Here is a tiny trained network, its code and every weight. The questions are about switching its units off for an input and a target symbol, where a switched-off unit gives its printed mean instead of its output.

import numpy as np


def w(rows, s, z=0):
    codes = np.array(rows[::2]) - 128.0
    scale = np.full(codes.shape[1], s)
    scale[-1] = z or s
    return codes * scale


def norm(h):
    return h / np.sqrt((h * h).mean(-1, keepdims=True) + 1e-5)


def f(y):
    return y / 2 * (1 + np.tanh(0.7978845608 * (y + 0.044715 * y**3)))


def softmax(a):
    e = np.exp(a - a.max(-1, keepdims=True))
    return e / e.sum(-1, keepdims=True)


def log_softmax(a):
    a = a - a.max(-1, keepdims=True)
    return a - np.log(np.exp(a).sum(-1, keepdims=True))


def net(x, mask):
    ids = ['ζθλμπτψ'.index(c) for c in x.split()]
    T = len(ids)
    res = E[ids] + P[:T]
    q, k, v = (norm(res) @ M[0].T for M in (Q, K, V))
    z = softmax(np.where(np.tri(T) > 0, q @ k.T / 3**0.5, -1e9)) @ v
    res = res + np.where(mask[0], z, O[0][:, -1]) @ O[0][:, :-1]
    y = f(norm(res) @ A[0][:, :-1].T + A[0][:, -1])
    res = res + np.where(mask[1:17], y, B[0][:, -1]) @ B[0][:, :-1]
    return log_softmax(norm(res)[-1] @ U[:, :-1].T + U[:, -1])


Q, K, V, O, A, B = {}, {}, {}, {}, {}, {}
E = w([
[92,175,78,99,178,109,77,157,190,121,87],'ζ',
[137,40,139,82,163,57,109,155,142,68,98],'θ',
[115,117,160,97,161,132,138,15,188,69,178],'λ',
[74,171,92,79,115,72,13,123,119,174,181],'μ',
[83,81,155,119,254,187,110,121,122,159,109],'π',
[46,231,164,78,107,165,96,161,131,114,136],'τ',
[133,104,143,212,162,141,62,75,83,107,79],'ψ',
],0.0047)
P = w([
[88,107,178,173,119,60,113,164,254,176,139],'0',
[79,72,141,171,97,184,58,162,188,89,175],'1',
[165,138,197,104,143,130,63,138,183,139,125],'2',
[40,113,187,166,127,53,140,134,174,157,124],'3',
[104,70,73,123,100,194,96,147,147,95,148],'4',
[156,135,165,78,154,137,73,113,144,123,91],'5',
[23,117,156,146,134,56,169,108,133,144,107],'6',
[100,92,39,116,117,184,139,141,114,68,118],'7',
[153,161,147,76,163,133,107,107,102,104,85],'8',
[30,128,137,128,146,61,191,91,89,147,108],'9',
[103,101,40,114,139,165,163,135,84,53,135],'10',
[159,149,148,89,173,134,130,113,77,90,99],'11',
],0.0061)
Q[0] = w([
[253,150,114,163,89,187,111,148,106,128,144],'h0',
[108,103,102,187,77,132,172,152,130,144,162],'h0',
[155,110,82,74,104,150,179,139,141,142,163],'h0',
],0.022)
K[0] = w([
[148,84,164,163,127,108,97,160,255,148,141],'h0',
[98,201,109,127,66,159,73,162,148,140,107],'h0',
[63,140,135,87,141,85,129,144,164,146,159],'h0',
],0.019)
V[0] = w([
[199,112,86,255,114,97,72,31,138,147,125],'h0',
[164,65,125,113,65,37,69,214,56,102,78],'h0',
[144,202,106,85,27,76,112,68,159,92,197],'h0',
],0.008)
O[0] = w([
[137,139,39,71,170,100,169,39,39,120,132,55],'h0',
[209,173,134,163,98,18,108,163,156,168,170,138],'h0',
[80,114,131,124,43,85,109,80,114,85,2,3],'h0',
],0.004,0.0036)
A[0] = w([
[168,165,131,122,186,77,196,58,68,197,113,92],'n0',
[118,185,65,98,141,90,219,191,165,129,91,128],'n1',
[101,91,86,140,126,185,67,126,79,59,123,151],'n2',
[120,96,138,140,136,97,243,102,140,239,173,134],'n3',
[110,105,31,126,132,138,158,159,142,53,157,84],'n4',
[120,93,30,118,43,124,156,111,69,102,134,106],'n5',
[32,83,110,150,98,152,177,116,156,152,180,112],'n6',
[255,175,98,72,134,152,126,87,55,159,88,2],'n7',
[153,176,157,131,49,51,170,62,92,163,53,16],'n8',
[198,122,247,75,107,152,141,96,98,94,49,128],'n9',
[141,106,194,85,146,174,89,81,108,119,15,138],'n10',
[119,102,151,118,134,23,150,62,139,163,132,128],'n11',
[136,130,127,140,114,196,128,125,169,94,181,114],'n12',
[223,151,197,106,165,139,119,135,99,147,122,123],'n13',
[220,152,80,81,131,155,92,96,73,72,136,98],'n14',
[95,129,169,191,47,92,209,111,116,192,152,130],'n15',
],0.0092,0.0049)
B[0] = w([
[85,26,175,97,174,193,114,146,99,142,129,183],'n0',
[177,129,133,123,108,135,95,82,82,164,158,173],'n1',
[174,183,167,136,138,123,143,88,122,175,107,254],'n2',
[86,212,129,140,132,88,149,138,139,116,105,169],'n3',
[76,111,119,120,129,110,127,178,176,87,145,196],'n4',
[124,106,114,38,120,137,77,174,148,70,153,148],'n5',
[143,106,94,105,104,110,75,131,123,111,81,209],'n6',
[107,149,45,149,66,73,142,98,145,8,107,149],'n7',
[72,184,141,212,69,172,76,172,114,114,91,128],'n8',
[139,178,111,131,170,96,74,119,146,186,81,158],'n9',
[129,101,111,162,108,128,186,152,120,96,198,209],'n10',
[138,156,123,109,123,190,156,111,105,112,124,203],'n11',
[97,114,97,126,136,120,188,144,76,105,138,192],'n12',
[109,96,126,114,88,131,102,76,114,130,56,195],'n13',
[162,186,112,146,117,114,183,165,169,131,181,166],'n14',
[147,96,140,149,166,124,170,138,139,138,199,139],'n15',
],0.013,0.0055)
U = w([
[22,219,91,116,181,21,115,185,163,118,45,4],'ζ',
[131,3,165,186,102,89,118,197,187,137,181,167],'θ',
[128,80,50,103,66,114,182,39,102,25,143,76],'λ',
[201,122,132,69,96,110,37,110,140,181,66,247],'μ',
[98,76,177,73,225,230,139,131,70,164,143,140],'π',
[105,190,170,208,24,226,106,173,95,108,117,79],'τ',
[200,202,161,149,158,89,222,119,148,183,182,186],'ψ',
],0.0047,0.0026)

Each question gives the input, a string of symbols that net reads in full, and the target symbol t.
The units are the heads (3 rows each of Q, K, V and O) and the neurons (one row each of A and B). Each row of codes is followed by its name. A weight is (code - 128) times the scale printed after its matrix; where a second scale follows, it is the last column's (O, A, B and U).
mask holds one flag per unit, heads first, then neurons. A switched-off unit (its flag False) gives its mean, the last column of its rows in O or B, instead of its output. The means were averaged over made-up inputs and are rounded, as every weight is.
A unit's drop is (log p(t) with every unit on - log p(t) with that unit switched off) / (log p(t) with every unit on - log p(t) with every unit switched off).
The circuit of an input: a set's keep is (log p(t) with only the set's units on - log p(t) with every unit switched off) / (log p(t) with every unit on - log p(t) with every unit switched off). Starting from the 12 units with the biggest drops (on a tie, the unit counted first), units are removed one at a time, each time the one whose removal leaves the highest keep (on an exact tie, the one counted first), for as long as the keep stays at least 0.8.
circuit, biggest first: the units of the circuit, biggest drop first
most important unit: the unit with the biggest drop
k most important neurons: the k neurons with the biggest drops, biggest first
drop when u is switched off: that unit's drop, to one decimal
input ζ ζ ζ μ π λ λ, target ζ: circuit, biggest first	(n3)
input μ μ ζ ψ ζ ζ ψ ζ ψ, target λ: 4 most important neurons	(n7, n0, n14, n13)
input μ θ θ ζ μ π ψ, target π: circuit, biggest first	(n0, h0)
input θ π ψ, target λ: circuit, biggest first	(n7, h0)
input ζ ζ μ θ, target τ: circuit, biggest first	(n8, h0)
input ζ ζ ζ, target θ: 3 most important neurons	(n10, n2, n11)
input ψ λ ζ ζ μ θ ζ ζ, target ζ: circuit, biggest first	(n4, n2, n10)
input θ ζ θ ζ ζ ζ τ λ π ζ ζ, target ζ: 4 most important neurons	(n4, n2, n10, n0)
input ψ π θ ζ τ ζ ψ θ θ θ θ, target θ: circuit, biggest first	(h0, n11)
input ψ ζ μ, target λ: circuit, biggest first	(h0, n7)
input π ζ θ ζ, target ψ: circuit, biggest first	(h0, n15, n11)
input ζ π π ψ θ θ μ π ζ, target π: circuit, biggest first	(h0, n13)
input ζ ψ ζ ζ ζ ζ ζ π λ π θ μ, target μ: circuit, biggest first	(h0, n13)
input θ λ λ ζ ζ ψ θ θ ζ ζ θ, target ζ: 2 most important neurons	(n4, n2)
input ψ ζ λ ζ π μ ζ θ λ, target ψ: circuit, biggest first	(n10, h0, n9, n2)
input π λ θ ζ θ ψ ζ λ ζ ψ, target π: circuit, biggest first	(n0)
input τ ψ ψ λ, target π: circuit, biggest first	(h0, n0)
input θ π π ζ μ θ π λ π π ζ τ, target π: 2 most important neurons	(n7, n3)
input θ ζ π ζ ζ ψ ζ μ τ ζ μ μ, target λ: 2 most important neurons	(n7, n0)
input ζ ζ λ θ, target λ: most important unit	n10
input ζ θ ζ λ ψ ψ θ ζ θ π, target ζ: 3 most important neurons	(n3, n6, n0)
input ζ μ ζ λ ζ μ λ, target τ: 2 most important neurons	(n8, n11)
input θ ζ ψ ζ ζ λ θ μ, target μ: 3 most important neurons	(n2, n10, n12)
input ζ ζ ζ ψ ψ ζ, target λ: drop when n7 is switched off	1.1
input θ π π ψ θ θ λ θ ψ ψ ζ θ, target μ: drop when h0 is switched off	0.5
input λ ζ π τ, target θ: drop when h0 is switched off	0.3
